Moves between items:
z196 ne z189
z196 vo z579
z196 ra z122
z196 ru z226
z826 ne z226
z826 vo z363
z826 ra z105
z826 ru z151
z167 ne z796
z167 vo z105
z167 ra z530
z167 ru z904
z691 ne z984
z691 vo z269
z691 ra z187
z691 ru z157
z745 ne z211
z745 vo z878
z745 ra z653
z745 ru z851
z417 ne z291
z417 vo z904
z417 ra z549
z417 ru z495
z967 ne z215
z967 vo z828
z967 ra z583
z967 ru z102
z41 ne z447
z41 vo z144
z41 ra z758
z41 ru z269
z828 ne z779
z828 vo z881
z828 ra z288
z828 ru z189
z261 ne z611
z261 vo z441
z261 ra z674
z261 ru z764
z153 ne z549
z153 vo z41
z153 ra z794
z153 ru z691
z151 ne z148
z151 vo z215
z151 ra z913
z151 ru z167
z653 ne z745
z653 vo z157
z653 ra z441
z653 ru z759
z495 ne z608
z495 vo z858
z495 ra z984
z495 ru z382
z148 ne z990
z148 vo z122
z148 ra z151
z148 ru z796
z529 ne z831
z529 vo z151
z529 ra z904
z529 ru z356
z324 ne z714
z324 vo z495
z324 ra z729
z324 ru z211
z447 ne z904
z447 vo z174
z447 ra z41
z447 ru z175
z54 ne z863
z54 vo z729
z54 ra z851
z54 ru z881
z758 ne z41
z758 vo z796
z758 ra z356
z758 ru z291
z759 ne z851
z759 vo z767
z759 ra z562
z759 ru z261
z913 ne z151
z913 vo z967
z913 ra z174
z913 ru z530
z767 ne z869
z767 vo z187
z767 ra z302
z767 ru z441
z226 ne z583
z226 vo z883
z226 ra z826
z226 ru z148
z608 ne z794
z608 vo z356
z608 ra z495
z608 ru z761
z187 ne z691
z187 vo z291
z187 ra z761
z187 ru z714
z302 ne z767
z302 vo z761
z302 ra z211
z302 ru z863
z579 ne z824
z579 vo z759
z579 ra z764
z579 ru z883
z881 ne z703
z881 vo z745
z881 ra z611
z881 ru z824
z215 ne z122
z215 vo z779
z215 ra z967
z215 ru z105
z794 ne z153
z794 vo z758
z794 ra z608
z794 ru z187
z363 ne z883
z363 vo z674
z363 ra z289
z363 ru z215
z703 ne z562
z703 vo z211
z703 ra z881
z703 ru z791
z984 ne z495
z984 vo z175
z984 ra z691
z984 ru z878
z189 ne z289
z189 vo z824
z189 ra z196
z189 ru z583
z714 ne z157
z714 vo z608
z714 ra z324
z714 ru z302
z761 ne z187
z761 vo z417
z761 ra z382
z761 ru z324
z583 ne z967
z583 vo z288
z583 ra z226
z583 ru z990
z382 ne z761
z382 vo z549
z382 ra z878
z382 ru z729
z791 ne z674
z791 vo z54
z791 ra z824
z791 ru z828
z779 ne z764
z779 vo z703
z779 ra z828
z779 ru z289
z289 ne z363
z289 vo z791
z289 ra z189
z289 ru z967
z105 ne z826
z105 vo z289
z105 ra z102
z105 ru z913
z350 ne z530
z350 vo z990
z350 ra z831
z350 ru z41
z611 ne z881
z611 vo z653
z611 ra z261
z611 ru z579
z211 ne z302
z211 vo z382
z211 ra z745
z211 ru z54
z824 ne z791
z824 vo z851
z824 ra z579
z824 ru z288
z288 ne z828
z288 vo z611
z288 ra z883
z288 ru z196
z904 ne z529
z904 vo z913
z904 ra z447
z904 ru z858
z549 ne z417
z549 vo z447
z549 ra z153
z549 ru z984
z102 ne z105
z102 vo z189
z102 ra z990
z102 ru z174
z863 ne z441
z863 vo z324
z863 ra z54
z863 ru z703
z729 ne z324
z729 vo z984
z729 ra z869
z729 ru z745
z883 ne z288
z883 vo z261
z883 ra z363
z883 ru z122
z144 ne z174
z144 vo z226
z144 ra z796
z144 ru z831
z441 ne z653
z441 vo z714
z441 ra z863
z441 ru z562
z174 ne z913
z174 vo z583
z174 ra z144
z174 ru z350
z157 ne z878
z157 vo z794
z157 ra z714
z157 ru z767
z530 ne z167
z530 vo z102
z530 ra z350
z530 ru z447
z291 ne z269
z291 vo z529
z291 ra z417
z291 ru z608
z869 ne z729
z869 vo z691
z869 ra z767
z869 ru z653
z562 ne z759
z562 vo z302
z562 ra z703
z562 ru z674
z356 ne z758
z356 vo z167
z356 ra z858
z356 ru z417
z858 ne z356
z858 vo z530
z858 ra z175
z858 ru z549
z269 ne z175
z269 vo z831
z269 ra z291
z269 ru z794
z878 ne z382
z878 vo z153
z878 ra z157
z878 ru z869
z831 ne z350
z831 vo z148
z831 ra z529
z831 ru z758
z175 ne z858
z175 vo z350
z175 ra z269
z175 ru z153
z764 ne z579
z764 vo z562
z764 ra z779
z764 ru z363
z990 ne z102
z990 vo z196
z990 ra z148
z990 ru z144
z674 ne z261
z674 vo z863
z674 ra z791
z674 ru z779
z851 ne z54
z851 vo z869
z851 ra z759
z851 ru z611
z122 ne z196
z122 vo z764
z122 ra z215
z122 ru z826
z796 ne z144
z796 vo z826
z796 ra z167
z796 ru z529

The rows follow the links: the fewer symbols apart two items are, the more alike their rows tend to be.

Name the item of each row.
[ -31   12   28    2    3   12   67  134   -1    7  -22   18    9  -34   -1  -57  -14   25    8   15   28   -8  -25   53  -22   -1   13   14   55  -11   50  -45  -17  -20   -7  -21    2    6   -2  -36   -9    9   57]: z761
[ -69  -14   61  -10   35  -15  -44   10   28  -48  -13  -92   16   17   15  -28   19   -9  -37   -8   56   49   25    4  -49   19   37    6  -21   18   -2  -41  -10  -16  -11   16   51  -56   32   26   -2   20   40]: z904
[  -6   14    7    3   -8   16   79  128  -11   18  -18   48    6  -40   -5  -48  -23   25   19   21    9  -23  -33   48   -5   -8    0   12   61  -16   50  -31  -12  -14   -6  -26  -16   22  -10  -44  -10    3   45]: z714
[  69    5  -62    6  -30    9    2  -75  -23   37   25   63  -19    2  -11   51   -5   -6   25   -2  -62  -35  -10  -31   48  -14  -36  -11  -12  -10  -22   58   17   21   13   -3  -41   42  -26    0    6  -21  -63]: z824
[  44   17  -38   10  -30   21   74   64  -26   48   -1   92   -7  -34  -12   -8  -26   21   36   17  -38  -47  -36   23   32  -18  -24    2   46  -21   28   14    2    5    5  -27  -43   54  -29  -44   -4  -13   -9]: z441
[  71   10  -63   10  -33   13   24  -47  -26   44   19   83  -17   -8  -12   40  -11    1   32    5  -62  -43  -18  -18   51  -16  -37  -11    6  -13  -10   51   15   21   14  -10  -46   53  -30  -15    4  -22  -53]: z261
[ -67   -4   59   -6   30   -8    5   87   19  -34  -26  -59   20   -7   10  -54    5   10  -25    3   61   32    6   33  -48   14   34   13   16    7   28  -58  -16  -24  -13    1   36  -39   24   -1   -7   24   66]: z269
[ -71   -5   63   -8   32  -11   -8   64   23  -39  -22  -70   20    1   12  -50    6    4  -29    1   62   37   11   26  -51   17   36   11    4   11   19  -58  -15  -22  -13    5   42  -44   28    6   -5   22   62]: z858
[ -35    8   32    3    6   12   60  133   -1    1  -26   12   14  -33   -1  -58  -12   26    4   18   34   -4  -22   51  -25   -1   17   13   54   -9   51  -48  -17  -22   -9  -19    6    2    3  -34  -10   10   60]: z187
[  68    2  -63    5  -30    7   -4  -85  -22   35   22   59  -22    7   -9   54   -3  -10   24   -3  -61  -31   -7  -31   50  -14  -35  -13  -15   -9  -26   60   17   26   16    0  -37   41  -25    2    7  -22  -65]: z579
[  52   17  -44    9  -32   23   71   51  -29   45    2   94  -10  -33  -15    0  -22   18   35   17  -40  -49  -36   20   37  -20  -28   -2   45  -21   25   18    3    7    5  -25  -44   56  -31  -42   -3  -16  -13]: z863
[ -55  -16   48   -9   32  -19  -67  -38   30  -49   -4  -96   13   30   16   -4   23  -17  -37  -15   48   47   33  -14  -41   20   30    2  -38   21  -22  -24   -4   -9   -7   23   48  -55   30   38    1   16   19]: z530
[  12   15   -9    6  -16   21   82  116  -19   32  -14   66    3  -41   -9  -37  -26   27   26   20   -6  -32  -34   43    6  -13   -6    8   60  -20   44  -16   -7   -6   -2  -29  -26   36  -20  -46   -6   -3   29]: z869
[ -69   -6   60   -7   28   -9   -1   76   21  -37  -23  -66   20   -2    9  -49    7    6  -25    3   61   37    6   30  -49   15   36   11   11    9   23  -59  -18  -24  -13    2   40  -44   26    3   -8   21   63]: z175
[ -49    6   43   -1   14    7   48  127    6  -10  -26  -11   16  -27    4  -60  -10   21   -6   14   44    6  -17   47  -34    4   24   14   43   -4   46  -56  -18  -22  -12  -16   14  -11    9  -26   -9   14   65]: z495
[ -18   14   19    1   -3   14   72  134   -5   13  -21   34   11  -38   -5  -52  -19   25   13   21   18  -18  -28   51  -13   -5    8   12   58  -13   49  -39  -13  -17   -9  -24   -7   15   -6  -41   -8    4   51]: z878
[  20  -14  -16   -2    4  -16  -74 -131    6  -13   19  -33   -9   39    3   52   19  -26  -12  -20  -19   17   26  -50   14    5   -8  -13  -58   13  -51   39   15   14    6   25    7  -16    7   41    7   -5  -50]: z583
[   6  -15   -8   -6    7  -17  -79 -127   12  -22   20  -47   -6   40    6   47   22  -27  -19  -20  -12   23   34  -49    4    9   -2  -12  -58   18  -51   31   11   12    4   28   16  -23   11   45   10   -1  -46]: z826
[  55   -4  -49    6  -19   -4  -37 -119  -11   18   25   25  -18   21   -5   61    5  -16   10  -11  -52  -15   10  -44   42   -8  -26  -14  -36    2  -41   60   19   24   13   10  -24   18  -13   21    8  -15  -68]: z883

Each walk starts at a row. The symbols on each line, taken left to right, move it on to the next item.
Each answer is a row, close to the row of the item it stands for.
new walk
[ -11  -16    9   -5   16  -22  -82 -115   17  -31   13  -67    0   41    9   34   25  -25  -25  -20    5   32   35  -43   -8   12    8   -7  -59   20  -46   19    8   10    0   28   27  -36   19   46    6    4  -29]
ra ra ne ne ru ne -> [ -36  -17   28   -9   27  -23  -81  -81   23  -45    4  -87    6   37   11   15   25  -23  -35  -19   27   42   37  -32  -25   17   19   -2  -53   20  -35   -4    1   -1   -3   27   39  -47   26   47    6   10   -5]
ra ne ru vo vo ra vo -> [  68    2  -59    7  -26    4  -13  -94  -20   31   25   54  -20    9  -10   55   -3  -10   22   -7  -58  -30   -2  -36   47  -12  -34  -15  -23   -6  -30   58   18   22   14    3  -36   36  -24    6    7  -20  -68]
new walk
[ -56    6   50   -3   18    4   34  120   12  -17  -27  -24   18  -24    6  -61   -6   17  -11   12   49   14   -9   46  -39    8   28   14   37    0   43  -59  -17  -23  -12  -10   22  -21   15  -19   -8   16   69]
ru ne ru -> [ -13   15   14    2   -5   17   76  131   -9   18  -20   42    8  -40   -5  -49  -21   26   13   20   14  -20  -32   50   -9   -7    4   14   58  -14   51  -34  -14  -15   -7  -26  -11   22   -8  -44  -10    5   49]
ra vo vo ru -> [ -64   -1   57   -6   24   -1   19  102   19  -25  -26  -47   20  -13    8  -57    1   13  -20    8   58   25   -1   40  -48   11   33   15   25    5   33  -59  -19  -23  -13   -4   32  -34   21   -9   -6   20   67]
new walk
[  33   -9  -31   -1   -5  -12  -63 -136    2   -2   22  -14  -12   31    1   59   15  -23   -4  -16  -34    5   24  -52   27    0  -15  -14  -54   10  -51   48   17   18   10   20   -7   -3   -2   34   11  -11  -60]
ra ne ru ra -> [   2  -14   -3   -4   10  -18  -81 -125   14  -24   19  -56   -5   41    6   44   23  -29  -21  -20   -4   27   34  -47    1   10    2   -9  -61   16  -47   29   11   11    4   28   20  -27   13   44    8    0  -39]
ra ru ne -> [ -29  -18   25   -9   23  -21  -82  -91   22  -39    6  -81    6   38   12   21   26  -26  -30  -20   24   41   38  -35  -22   17   18   -3  -55   22  -40    2    3    2   -1   26   36  -45   24   47    5    9  -11]
new walk
[  29   16  -23    7  -24   23   80   91  -24   39   -8   79   -5  -40  -11  -23  -27   25   32   20  -22  -41  -36   34   21  -15  -16    6   54  -22   40   -1   -2   -1    1  -27  -36   49  -24  -48   -5   -9   13]
ra vo ne ra vo -> [ -58    1   54   -4   19   -1   30  114   13  -20  -27  -32   17  -20    7  -61   -2   18  -12    9   52   17   -7   45  -41   10   29   14   32    0   38  -61  -21  -23  -12   -8   26  -24   17  -16   -7   16   68]
vo ra ne vo ne ru -> [ -58  -15   51  -10   34  -21  -62  -26   28  -50   -8  -95   12   27   15  -11   25  -15  -38  -14   47   51   33   -9  -43   19   31    4  -37   21  -15  -31   -7  -11  -10   23   46  -56   29   36    2   17   26]
new walk
[ -47  -17   38   -8   30  -22  -73  -63   25  -45    1  -92    9   36   12    6   26  -19  -37  -17   38   47   36  -23  -35   18   26    0  -49   22  -29  -15   -3   -4   -6   27   43  -50   28   42    3   11    5]
ne vo vo ne ne vo -> [  69   12  -60    8  -34   17   37  -21  -27   46   16   86  -16  -14  -13   31  -16    5   35    9  -60  -46  -22   -9   51  -19  -39   -9   15  -16    1   48   12   17   12  -13  -47   55  -31  -22    2  -22  -46]
ne ru ne ru -> [  64   -2  -59    4  -24    2  -18 -100  -17   28   24   45  -18   13   -7   58    2  -12   20   -5  -58  -25   -1  -36   47  -11  -34  -14  -25   -3  -33   61   19   23   14    6  -32   33  -20    9    8  -20  -67]
new walk
[ -66   -4   60   -6   28   -4   11   93   20  -30  -25  -51   19   -9   10  -58    1   10  -22    5   60   28    2   35  -51   13   33   13   22    5   32  -59  -19  -23  -14   -1   34  -38   23   -6   -7   18   65]
ra vo vo ru ne -> [ -51  -18   43  -11   31  -23  -73  -50   27  -47   -4  -94   10   32   14    0   26  -19  -37  -16   40   48   33  -19  -35   20   27    0  -44   23  -27  -21   -3   -7   -7   26   44  -55   30   41    4   16   14]
ne ne ru ru vo ne -> [ -41  -17   33   -8   27  -22  -78  -73   26  -43    4  -90    8   37   11   12   26  -22  -36  -17   33   44   37  -28  -30   19   22    0  -49   23  -34   -8    2   -4   -4   26   41  -53   28   44    4   11    0]
new walk
[  24  -12  -24   -2    0  -15  -72 -134    3  -12   22  -28  -10   36    2   56   16  -26  -10  -20  -24   13   27  -50   18    3  -12  -13  -55   12  -51   41   15   19    8   24    2   -9    3   37    9   -8  -55]
ru ru ra ru ra -> [ -66  -13   56   -8   34  -17  -50   -4   29  -49  -12  -94   15   21   15  -22   18  -11  -39   -9   55   49   26   -2  -48   21   37    5  -24   18   -8  -37   -9  -15  -11   19   50  -57   30   29   -1   18   35]
vo vo ra ra vo -> [  59   -1  -52    3  -21   -1  -31 -114  -14   20   24   32  -18   20   -8   60    2  -15   13  -10  -52  -17    8  -42   42   -8  -31  -15  -32   -3  -39   58   19   24   14    8  -25   24  -16   16    8  -17  -67]
new walk
[ -25   11   23    1    0   13   70  134   -4    9  -23   26   10  -36   -4  -56  -20   24   10   20   25  -13  -27   52  -16   -2    9   13   56  -11   50  -43  -17  -17   -6  -22   -3   10   -3  -38  -10    7   55]
ra ru ne ne ru ne -> [  22   16  -17    8  -21   22   82  100  -21   38   -9   77   -2  -40  -11  -26  -26   25   30   20  -15  -39  -36   39   17  -16  -14    5   58  -20   44   -8   -6   -4    1  -28  -31   46  -22  -48   -8   -8   19]
ne ru ru ru ra ne -> [  71    8  -63    9  -32   11   16  -58  -25   42   20   77  -20   -5  -10   44  -11    0   32    2  -61  -41  -14  -21   53  -17  -37  -11    0  -12  -15   56   16   21   15   -8  -44   48  -28  -10    5  -23  -57]
